Bokaz: [-1.94 -1.36  1.31 -0.38 -4.77 -1.25  1.87 -1.10 -0.06 -0.57  1.21 -1.35
 -0.34 -0.96 -1.05  0.61 -0.12  0.83 -0.53 -0.40 -0.44  0.84 -0.11  0.21
  0.15 -1.01  0.05 -2.46  0.53  0.07  2.87 -0.19 -2.25  1.32  1.14  1.98
 -0.31  0.44  0.16  2.73 -1.16 -0.01 -0.74 -0.21 -0.51 -1.27 -0.33  0.13
 -1.29  0.89  1.30 -0.87 -1.06]
buz: [ 0.86 -1.43  1.22  0.02  5.27  0.93  0.71  0.08  0.50 -1.38 -8.50 -0.48
  0.29  0.33  0.35 -0.59  0.00  0.04 -0.82 -1.66 -0.92  0.28  1.43  5.07
 -0.17 -0.61  0.18  1.01  0.73 -2.24 -0.99  0.23 -1.69  0.80 -2.16 -1.67
 -0.01  1.58  0.17 -2.32 -2.10  1.35 -2.61  0.15  0.00  0.57 -0.80 -0.01
  1.58  0.94 -0.52  0.09 -1.37]
numar: [-1.93  1.20  1.10  0.44  5.96  0.20  1.01  0.09 -2.36 -0.54  0.86  0.94
  1.10 -1.39 -0.04  0.17 -1.25 -0.91  0.95 -0.22  0.09  1.37 -1.56  0.94
  1.86 -1.10  0.34 -0.42 -3.29  3.28 -0.21  0.20 -1.17  1.61  2.51 -1.25
 -0.30 -0.63  0.44 -0.37 -0.41 -0.82  0.99  0.69 -0.23  0.16  0.16 -0.51
 -2.43 -1.92  0.05 -1.50  0.89]
reves: [-4.55  0.52 -0.30 -0.26  2.10 -0.68 -1.06  1.55 -0.15 -0.29  1.18 -0.42
  0.89 -1.20 -0.59 -0.13 -0.11  0.51  1.35  0.24 -0.05 -1.12  0.57 -3.21
  0.97  1.07 -0.03 -1.15  0.03  1.40 -0.26  0.57  2.08  0.10  3.69 -1.09
 -0.08 -0.24  0.27  0.50  0.98 -1.89 -1.42  0.88  0.00 -0.75  0.54  0.28
 -1.84  0.01 -0.83 -0.37  3.57]
Kebo: [-1.03  0.91 -0.03  0.49 -1.39 -0.68 -0.80  0.48 -1.02 -0.88  1.18  0.08
  1.11  2.51  0.51  0.52 -0.04  0.76 -1.84  0.58  0.60 -0.75 -1.12 -1.49
  0.83 -1.14 -0.23  2.17  1.57 -0.33  0.07 -1.12  0.47  0.92  0.12  1.30
  0.79  0.60 -0.15 -0.94  0.34 -3.90  3.06 -0.12 -0.04  0.22  0.83 -0.03
  0.53  0.54  2.02  1.04 -1.92]
Kime: [-0.43 -1.40 -0.69  0.53  3.61 -0.82  0.97  1.76 -0.65  0.52  2.44  0.24
 -0.26  0.62 -0.13  0.64 -1.03  0.87  1.44 -0.25  0.34 -0.99  0.58 -2.64
 -0.16  0.81  1.04 -3.89 -2.41  0.11  1.43 -0.79 -2.50 -1.45  0.79 -0.57
  0.15 -0.92 -0.29  0.80  0.50 -0.03 -1.82  0.14  0.48  0.15  0.02  0.53
 -0.47 -0.89  1.41  0.30 -1.84]
miss Kime: [ 0.87 -0.65 -0.69  0.14 -1.40 -0.25  0.48  3.61 -0.13  1.44  0.58 -0.89
 -2.64 -0.43 -1.03  0.64  0.50 -0.79  0.30  0.11  0.24  0.53  0.79  0.81
  1.76  0.62  1.41  0.34  2.44  0.80 -0.82 -1.82  0.15 -2.50  0.53 -0.57
 -0.03 -0.29 -3.89  0.97  1.43 -0.99 -0.16 -0.47 -0.92  0.15  0.02 -1.84
 -2.41 -0.26 -1.45  1.04]
[0.52]
miss numar: [ 0.44 -0.23 -0.30 -1.93  0.17  0.86 -1.25  0.95 -3.29 -0.21  5.96  0.09
 -1.56 -0.82 -0.91 -0.04 -0.63 -0.54  1.20  1.86  0.94  0.69  0.05  0.16
  0.99  0.16  0.20 -2.36 -1.50  0.20  1.10 -1.10 -0.42  1.10 -1.25 -0.22
 -2.43  1.01 -0.41  1.37 -1.17  0.94  3.28 -1.92  2.51  0.34  0.09  1.61
  0.44  0.89 -0.37 -1.39]
[-0.51]
miss Bokaz: [-2.46  1.32  1.14  0.61 -0.21 -1.25 -2.25 -4.77  1.21 -0.74 -1.94  1.31
 -1.05 -0.31 -1.06  1.30 -1.29 -1.35  0.84 -0.57  0.89  0.21 -0.19  0.07
 -0.01 -1.01 -0.44  1.98  0.13 -0.34 -1.27 -0.87 -0.33 -0.40  0.05 -0.96
 -0.12 -0.06  0.44  0.83 -0.53  1.87 -0.51 -1.16  2.87 -0.11 -1.10  0.16
  2.73  0.53 -1.36 -0.38]
[0.15]
miss numar: [-1.56  0.09 -0.30  0.44 -1.92 -2.36  0.16 -0.21 -1.25  0.05  2.51 -0.51
  1.10  0.99 -1.93 -3.29  0.86 -0.37  1.61  1.20  1.10  0.34 -0.82  0.69
  0.89  0.20  0.09 -0.63  1.01  0.20 -0.23 -0.41  0.44  0.16 -2.43  0.94
 -1.50  0.94 -0.04 -1.39  0.95 -1.25 -0.22 -0.54  0.17  1.86 -0.42 -0.91
  5.96  1.37 -1.10  3.28]
[-1.17]
miss Bokaz: [-4.77  2.73 -1.36 -1.94 -0.06  0.15 -1.25  1.31  0.05 -0.11 -1.29  0.61
 -0.31 -0.53  1.87 -0.44  1.32  2.87 -2.25 -2.46 -0.21  1.98 -0.57  0.83
  0.07 -1.10 -0.96 -1.06 -1.05 -0.12  1.30 -1.35 -0.87 -0.34  0.44 -0.19
  0.84  1.14  0.13 -1.16 -0.33  1.21 -1.01 -0.01 -0.51 -1.27  0.53  0.89
 -0.74  0.16 -0.38  0.21]
[-0.40]
miss reves: [ 1.07 -0.15 -1.06 -0.29 -1.84 -0.26 -1.89 -3.21  1.55  0.03 -0.37 -4.55
 -0.75  0.89 -0.24  0.10 -0.83 -0.30 -0.08  0.50  0.51  1.18  2.10  2.08
  0.57  0.52  3.69 -0.13 -0.26  0.24 -0.59  0.97 -1.42  0.57  1.35 -0.68
  0.00 -0.42 -1.20 -1.15  0.88  0.01  3.57  0.54  0.27 -1.09  0.98  0.28
 -0.05 -1.12 -0.03  1.40]
[-0.11]
miss numar: [-0.63 -0.41 -0.30  1.61  5.96 -0.42  0.34 -3.29 -0.82 -1.56 -1.17  0.94
  0.20 -2.36  0.44  1.01 -0.23 -1.92  3.28  0.89  1.10 -0.22 -0.91  0.17
 -1.10 -0.04 -1.39  1.37  0.05  0.86 -0.37  0.20 -1.25  0.94  1.10  1.86
 -1.25  0.44  0.99  0.09  2.51 -2.43  1.20  0.69 -0.51 -0.21 -1.50 -0.54
 -1.93  0.16  0.16  0.09]
[0.95]

Raz: [ 1.11 -6.89  1.44  7.65]
Dur: [-0.85 -8.68 -5.92 -0.84]
muvog: [-2.80 -2.81 -0.97 -7.50]
miss Raz: [ 1.11  7.65 -6.89]
[1.44]
miss Raz: [7.65 1.11 1.44]
[-6.89]
miss muvog: [-0.97 -2.80 -7.50]
[-2.81]
miss muvog: [-7.50 -0.97 -2.81]
[-2.80]

Peno: [-0.42 -4.78  3.49 -4.77  6.73 -3.01 -3.80  4.95 -1.29  1.38]
rulun: [ 0.23  0.54 -1.58 -2.18  1.83 -4.44 -0.88  2.38 -1.97 -2.17]
nem: [ 0.27 -2.85 -3.54  1.20  1.02 -3.19  1.03 -0.18  1.93  1.17]
rivo: [ 3.27  0.80  9.58  0.66  0.69  3.20 -0.08  0.76 -2.52  0.20]
Fil: [-0.96 -0.44  4.29 -1.54  0.06  3.04 -4.03 -2.21 -0.13  0.98]
Detu: [-0.45 -1.52  0.31  1.89  3.14 -1.18  1.56  1.04  2.09 -0.46]
miss Peno: [-4.77 -3.80 -3.01 -1.29  1.38  4.95 -0.42  3.49  6.73]
[-4.78]
miss rulun: [-1.58  1.83 -4.44  0.23 -0.88  0.54  2.38 -1.97 -2.17]
[-2.18]
miss nem: [-3.19  1.03  0.27 -2.85  1.93  1.20  1.17 -3.54 -0.18]
[1.02]
miss Fil: [ 3.04  0.06 -0.96 -0.44 -0.13  4.29 -1.54 -4.03 -2.21]
[0.98]
miss Fil: [ 0.06 -0.44 -1.54 -0.96  0.98 -2.21  4.29  3.04 -0.13]
[-4.03]

zofit: [-1.68  3.75  2.57 -4.58]
sud: [ 0.54  1.48 -0.51 -0.58]
Pela: [ 1.03 -0.17 -0.14  1.93]
biku: [-3.23 -8.42 -0.78  0.67]
Sal: [-4.30 -1.36  3.36  3.35]
bebi: [-1.53 -4.89  0.30  1.50]
susa: [2.12 2.48 0.04 1.82]
Tuno: [2.64 3.66 2.65 2.30]
Sivu: [1.46 3.65 1.23 0.38]
miss Pela: [-0.17 -0.14  1.03]
[1.93]
miss Sal: [-1.36  3.35 -4.30]
[3.36]
miss Sivu: [1.46 0.38 3.65]
[1.23]
miss Tuno: [2.65 2.30 3.66]
[2.64]

ger: [-8.19  6.80  6.55 -7.41  7.44 -3.09 -7.63]
Teto: [-8.19  6.56  6.55 -7.41  7.44  9.66 -5.48]
sime: [ 1.17  1.16  4.05 -9.61  6.87 -3.09 -7.63]
miss ger: [ 6.55 -7.63 -8.19  6.80  7.44 -7.41]
[-3.09]
miss Teto: [ 6.56  7.44 -5.48 -7.41 -8.19  9.66]
[6.55]
miss sime: [ 1.16 -3.09 -9.61  4.05 -7.63  6.87]
[1.17]

bodo: [ 7.47  3.09 -5.02 -1.03  1.70 -3.74 -1.31]
sopeb: [ 0.64  7.15  7.15 -6.24  7.16  2.03 -2.73]
livu: [ 7.42  0.58 -4.62 -3.05  1.25 -4.12  0.57]
miss sopeb: [ 7.15  0.64  2.03 -6.24  7.15 -2.73]
[7.16]
miss livu: [ 7.42 -4.12 -3.05  0.58  1.25  0.57]
[-4.62]
miss bodo: [-1.03 -5.02  3.09  1.70  7.47 -3.74]
[-1.31]
miss livu: [-4.62  0.58  0.57 -4.12  1.25  7.42]
[-3.05]
miss bodo: [ 1.70 -3.74 -5.02 -1.03 -1.31  3.09]
[7.47]
miss livu: [ 0.57 -3.05 -4.12 -4.62  7.42  1.25]
[0.58]
miss sopeb: [ 7.15  0.64  7.15 -2.73  2.03 -6.24]
[7.16]

tefim: [ 1.20 -3.11 -0.35 -3.69 -2.95  2.53]
koba: [-2.47  5.94  5.95 -4.32 -0.29  1.83]
Tem: [ 0.77 -5.25 -1.38 -0.58 -0.59 -1.60]
gisu: [-1.34 -8.54 -1.94 -0.59 -0.65 -0.21]
nidi: [-1.17 -1.12 -1.22  3.96  2.13 -0.41]
viros: [-0.29 -5.53 -0.28 -2.77 -0.29 -1.08]
miss Tem: [-0.58 -1.38 -0.59  0.77 -5.25]
[-1.60]
miss koba: [-0.29  5.95 -2.47 -4.32  1.83]
[5.94]
miss viros: [-0.29 -5.53 -1.08 -0.29 -2.77]
[-0.28]
miss Tem: [ 0.77 -5.25 -0.58 -1.38 -1.60]
[-0.59]

